Below are the code and all the weights of a small trained network. Each question names an input and a class and asks about switching units off, where a switched-off unit gives its printed mean instead of its output.

import numpy as np


def w(rows, s, z=0):
    codes = np.array(rows[::2]) - 128.0
    scale = np.full(codes.shape[1], s)
    scale[-1] = z or s
    return codes * scale


def f(y):
    return np.maximum(y, 0)


def log_softmax(a):
    a = a - a.max(-1, keepdims=True)
    return a - np.log(np.exp(a).sum(-1, keepdims=True))


def net(x, mask):
    res = np.array(x, float).reshape(1, 5) / 4 @ E
    y = f(res @ A[0][:, :-1].T + A[0][:, -1])
    res = res + np.where(mask, y, B[0][:, -1]) @ B[0][:, :-1]
    return log_softmax(res[-1] @ U[:, :-1].T + U[:, -1])


A, B = {}, {}
E = w([
[90,79,131,40,254,99,172,134,99,237],'x0',
[111,211,232,138,165,247,153,133,93,84],'x1',
[200,63,98,96,196,180,211,74,181,43],'x2',
[121,131,121,133,116,151,145,138,145,141],'x3',
[201,189,184,186,172,37,191,171,177,161],'x4',
],0.0086)
A[0] = w([
[222,148,176,181,178,61,172,132,178,147,129],'n0',
[156,41,49,99,79,38,117,130,154,145,125],'n1',
[134,157,219,110,162,185,141,140,59,95,104],'n2',
[203,156,105,138,59,138,62,144,108,57,13],'n3',
[195,96,93,88,138,193,208,55,187,127,4],'n4',
[171,121,116,202,106,128,104,119,159,57,246],'n5',
[54,141,153,152,98,114,96,195,66,196,57],'n6',
[191,93,79,137,220,131,168,71,131,35,85],'n7',
[93,118,131,120,218,104,130,116,55,169,76],'n8',
[114,73,153,2,178,127,186,132,108,194,101],'n9',
[44,52,43,89,110,216,79,27,59,87,131],'n10',
],0.0083,0.0024)
B[0] = w([
[107,104,158,198,131,136,194,149,97,195,224],'n0',
[55,150,181,36,55,131,197,98,164,103,221],'n1',
[115,152,157,58,70,153,182,63,210,66,203],'n2',
[123,112,2,146,178,141,161,133,144,114,191],'n3',
[215,197,112,101,115,47,64,75,82,154,205],'n4',
[91,137,93,139,167,207,108,163,158,163,210],'n5',
[214,211,96,133,118,66,84,70,120,147,204],'n6',
[181,145,106,111,95,79,97,106,89,166,220],'n7',
[130,134,92,178,137,154,71,176,218,91,191],'n8',
[98,123,38,142,166,160,143,135,155,127,224],'n9',
[99,145,182,210,145,130,190,152,92,235,249],'n10',
],0.009,0.012)
U = w([
[188,212,81,133,130,82,53,94,83,136,102],'0',
[114,122,174,219,170,146,177,164,105,182,98],'1',
[113,118,2,164,202,179,98,156,210,97,80],'2',
[90,143,167,57,87,156,169,78,197,79,122],'3',
[133,146,116,131,141,149,112,145,138,145,254],'4',
[128,100,144,108,154,143,89,139,120,105,155],'5',
[142,75,190,95,119,128,72,166,82,63,95],'6',
],0.0092,0.0097)

Each question gives the input, the list of numbers given to net, and the class t.
The units are the neurons (one row each of A and B). Each row of codes is followed by its name. A weight is (code - 128) times the scale printed after its matrix; where a second scale follows, it is the last column's (A, B and U).
mask holds one flag per neuron, in row order. A switched-off neuron (its flag False) gives its mean, the last column of its row in B, instead of its output. The means were averaged over made-up inputs and are rounded, as every weight is.
A unit's drop is (log p(t) with every unit on - log p(t) with that unit switched off) / (log p(t) with every unit on - log p(t) with every unit switched off).
The circuit of an input: a set's keep is (log p(t) with only the set's units on - log p(t) with every unit switched off) / (log p(t) with every unit on - log p(t) with every unit switched off). Starting from all 11 units, units are removed one at a time, each time the one whose removal leaves the highest keep (on an exact tie, the one counted first), for as long as the keep stays at least 0.8.
circuit, biggest first: the units of the circuit, biggest drop first
k most important neurons: the k neurons with the biggest drops, biggest first
drop of u: that unit's drop, to one decimal
input [-7,6,1,-5,5], class 2: most important neuron => n3
input [8,-3,6,-1,3], class 2: 3 most important neurons => n9, n8, n6
input [0,7,-6,3,-5], class 3: 3 most important neurons => n2, n4, n7
input [6,-7,6,7,-2], class 3: 2 most important neurons => n1, n6
input [-4,-2,6,1,8], class 1: 3 most important neurons => n0, n6, n5
input [-1,5,-6,0,-3], class 0: 3 most important neurons => n6, n1, n0
input [4,-8,-6,7,6], class 3: 4 most important neurons => n1, n10, n4, n7
input [0,-6,-2,-6,8], class 1: 2 most important neurons => n0, n2
input [5,-5,6,-3,2], class 0: 4 most important neurons => n4, n7, n2, n5
input [6,5,-4,-6,-1], class 2: circuit, biggest first => n8, n9
input [5,-4,2,-2,4], class 2: 4 most important neurons => n10, n9, n8, n2
input [-6,5,1,4,4], class 2: circuit, biggest first => n3, n5
input [-3,-7,6,0,5], class 3: 2 most important neurons => n1, n6
input [-8,-6,-1,-8,-6], class 2: circuit, biggest first => n3
input [0,-7,7,4,-3], class 0: 3 most important neurons => n4, n7, n2
input [6,7,-2,1,-8], class 1: 2 most important neurons => n10, n1
input [-2,4,-2,-1,-1], class 3: circuit, biggest first => n2, n10
input [8,-7,0,-5,7], class 2: drop of n10 => 1.2
input [4,-4,7,3,1], class 0: drop of n4 => 0.7
input [4,0,-7,5,4], class 0: circuit, biggest first => n6
input [-6,7,-5,0,1], class 3: drop of n9 => 0.4
